Below are the code and all the weights of a small trained network. Each question names an input and a class and asks about switching units off, where a switched-off unit gives its printed mean instead of its output.

import numpy as np


def w(rows, s, z=0):
    codes = np.array(rows[::2]) - 128.0
    scale = np.full(codes.shape[1], s)
    scale[-1] = z or s
    return codes * scale


def norm(h):
    return h / np.sqrt((h * h).mean(-1, keepdims=True) + 1e-5)


def f(y):
    return np.maximum(y, 0)


def log_softmax(a):
    a = a - a.max(-1, keepdims=True)
    return a - np.log(np.exp(a).sum(-1, keepdims=True))


def net(x, mask):
    res = np.array(x, float).reshape(1, 5) / 4 @ E
    u = 0
    for l in range(4):
        y = f(norm(res) @ A[l][:, :-1].T + A[l][:, -1])
        res = res + np.where(mask[u : u + 14], y, B[l][:, -1]) @ B[l][:, :-1]
        u += 14
    return log_softmax(norm(res)[-1] @ U[:, :-1].T + U[:, -1])


A, B = {}, {}
E = w([
[224,155,119],'x0',
[129,42,3],'x1',
[105,72,143],'x2',
[112,82,140],'x3',
[47,128,131],'x4',
],0.0063)
A[0] = w([
[128,133,191,7],'0.n0',
[91,92,66,40],'0.n1',
[60,28,33,122],'0.n2',
[152,134,140,58],'0.n3',
[125,92,92,171],'0.n4',
[184,21,63,108],'0.n5',
[99,170,114,252],'0.n6',
[45,135,232,125],'0.n7',
[91,112,53,123],'0.n8',
[119,125,142,155],'0.n9',
[144,185,125,97],'0.n10',
[140,128,86,107],'0.n11',
[151,37,73,138],'0.n12',
[2,106,83,192],'0.n13',
],0.0097,0.0017)
B[0] = w([
[171,150,2,166],'0.n0',
[90,128,126,182],'0.n1',
[131,166,76,253],'0.n2',
[105,132,117,141],'0.n3',
[199,238,170,177],'0.n4',
[166,211,58,231],'0.n5',
[44,67,167,176],'0.n6',
[145,137,200,246],'0.n7',
[82,190,118,191],'0.n8',
[183,106,88,147],'0.n9',
[194,130,163,165],'0.n10',
[65,132,63,156],'0.n11',
[219,86,152,216],'0.n12',
[81,152,155,240],'0.n13',
],0.0059,0.0058)
A[1] = w([
[112,95,98,123],'1.n0',
[165,144,147,112],'1.n1',
[98,196,100,252],'1.n2',
[55,137,72,77],'1.n3',
[86,157,62,100],'1.n4',
[117,249,151,177],'1.n5',
[103,146,70,177],'1.n6',
[134,148,166,164],'1.n7',
[63,208,177,190],'1.n8',
[173,137,158,160],'1.n9',
[221,159,166,90],'1.n10',
[107,45,156,90],'1.n11',
[154,119,95,162],'1.n12',
[141,165,62,55],'1.n13',
],0.014,0.0018)
B[1] = w([
[91,193,191,136],'1.n0',
[106,167,154,171],'1.n1',
[78,3,144,209],'1.n2',
[76,254,155,175],'1.n3',
[91,141,76,183],'1.n4',
[88,59,164,255],'1.n5',
[112,163,47,179],'1.n6',
[106,79,162,177],'1.n7',
[232,31,119,241],'1.n8',
[82,140,145,183],'1.n9',
[104,209,87,227],'1.n10',
[80,142,129,139],'1.n11',
[78,74,228,163],'1.n12',
[166,68,99,191],'1.n13',
],0.0051,0.009)
A[2] = w([
[54,87,147,162],'2.n0',
[158,49,105,47],'2.n1',
[146,97,88,156],'2.n2',
[188,118,20,149],'2.n3',
[135,129,95,96],'2.n4',
[142,89,81,7],'2.n5',
[23,78,186,223],'2.n6',
[70,140,119,29],'2.n7',
[118,195,239,156],'2.n8',
[125,52,158,163],'2.n9',
[151,56,189,66],'2.n10',
[144,45,170,251],'2.n11',
[104,120,129,167],'2.n12',
[2,50,188,23],'2.n13',
],0.0091,0.0013)
B[2] = w([
[116,156,133,202],'2.n0',
[107,240,103,151],'2.n1',
[149,74,192,162],'2.n2',
[150,16,130,221],'2.n3',
[96,73,97,153],'2.n4',
[76,109,132,153],'2.n5',
[180,170,103,253],'2.n6',
[106,179,99,153],'2.n7',
[95,40,133,243],'2.n8',
[144,77,129,193],'2.n9',
[111,104,205,202],'2.n10',
[254,128,185,210],'2.n11',
[100,224,180,151],'2.n12',
[120,77,69,251],'2.n13',
],0.0052,0.0057)
A[3] = w([
[165,131,111,5],'3.n0',
[163,55,248,91],'3.n1',
[2,100,114,148],'3.n2',
[174,196,100,45],'3.n3',
[119,74,87,86],'3.n4',
[238,108,105,5],'3.n5',
[68,197,49,86],'3.n6',
[69,31,105,109],'3.n7',
[160,210,155,36],'3.n8',
[183,191,164,141],'3.n9',
[251,151,157,243],'3.n10',
[178,191,201,130],'3.n11',
[95,130,233,140],'3.n12',
[86,186,124,178],'3.n13',
],0.0087,0.0012)
B[3] = w([
[208,104,102,138],'3.n0',
[142,212,94,254],'3.n1',
[174,159,152,186],'3.n2',
[166,182,80,142],'3.n3',
[179,156,107,166],'3.n4',
[172,116,180,175],'3.n5',
[153,107,126,174],'3.n6',
[70,151,103,195],'3.n7',
[13,140,171,144],'3.n8',
[107,188,93,156],'3.n9',
[53,253,139,206],'3.n10',
[27,178,38,177],'3.n11',
[172,56,157,206],'3.n12',
[202,204,229,148],'3.n13',
],0.0058,0.0072)
U = w([
[182,159,214,226],'0',
[70,238,128,152],'1',
[136,73,47,174],'2',
[253,152,83,1],'3',
[105,22,208,28],'4',
],0.014,0.0036)

Each question gives the input, the list of numbers given to net, and the class t.
The units are the neurons (one row each of A and B). Each row of codes is followed by its name. A weight is (code - 128) times the scale printed after its matrix; where a second scale follows, it is the last column's (A, B and U).
mask holds one flag per neuron, layer by layer. A switched-off neuron (its flag False) gives its mean, the last column of its row in B, instead of its output. The means were averaged over made-up inputs and are rounded, as every weight is.
A unit's drop is (log p(t) with every unit on - log p(t) with that unit switched off) / (log p(t) with every unit on - log p(t) with every unit switched off).
The circuit of an input: a set's keep is (log p(t) with only the set's units on - log p(t) with every unit switched off) / (log p(t) with every unit on - log p(t) with every unit switched off). Starting from the 12 units with the biggest drops (on a tie, the unit counted first), units are removed one at a time, each time the one whose removal leaves the highest keep (on an exact tie, the one counted first), for as long as the keep stays at least 0.8.
units of the circuit, in order: the units of the circuit, biggest drop first
most important unit: the unit with the biggest drop
top k neurons: the k neurons with the biggest drops, biggest first
k most important neurons of layer l: the k neurons of layer l with the biggest drops, biggest first
drop of u: that unit's drop, to one decimal
input [3,-5,7,-3,-2], class 1: units of the circuit, in order : (1.n10; 3.n11)
input [-5,5,4,-7,5], class 1: most important unit : 1.n3
input [1,-2,7,-2,7], class 0: 2 most important neurons of layer 2 : (2.n11; 2.n6)
input [0,-4,-4,8,5], class 4: units of the circuit, in order : (2.n13; 1.n10)
input [4,0,7,-3,8], class 0: units of the circuit, in order : (0.n7; 1.n8; 2.n8)
input [5,3,8,8,-5], class 3: top 2 neurons : (0.n5; 0.n12)
input [3,-8,-3,6,-6], class 1: top 3 neurons : (1.n10; 3.n11; 1.n2)
input [1,-8,5,-5,-7], class 1: top 2 neurons : (1.n10; 3.n11)
input [-6,0,8,-5,-2], class 0: 3 most important neurons of layer 2 : (2.n11; 2.n6; 2.n8)
input [-1,-1,-3,-6,-1], class 0: top 2 neurons : (0.n10; 2.n11)
input [-7,-1,-8,5,-2], class 0: top 2 neurons : (2.n11; 1.n8)
input [0,4,3,-2,3], class 1: top 3 neurons : (1.n3; 3.n12; 1.n8)
input [2,-2,5,-5,4], class 0: 2 most important neurons of layer 3 : (3.n1; 3.n10)
input [-7,1,-1,-7,-8], class 2: most important unit : 0.n7
input [-3,8,0,-8,5], class 1: 2 most important neurons of layer 1 : (1.n3; 1.n8)
input [3,-2,0,3,-2], class 1: 3 most important neurons of layer 0 : (0.n2; 0.n8; 0.n11)
input [4,-7,-1,6,-7], class 1: top 2 neurons : (1.n10; 3.n11)
input [-7,-2,3,2,-4], class 0: 2 most important neurons of layer 1 : (1.n8; 1.n2)
input [1,-5,0,-3,-7], class 1: drop of 1.n10 : 0.4
input [5,-7,-5,-8,-6], class 1: drop of 3.n11 : 0.2
input [2,-1,4,0,-8], class 1: most important unit : 1.n8
input [-1,-3,-2,2,3], class 4: drop of 3.n1 : -0.2
input [-5,-3,-4,5,4], class 4: drop of 0.n12 : 0.1
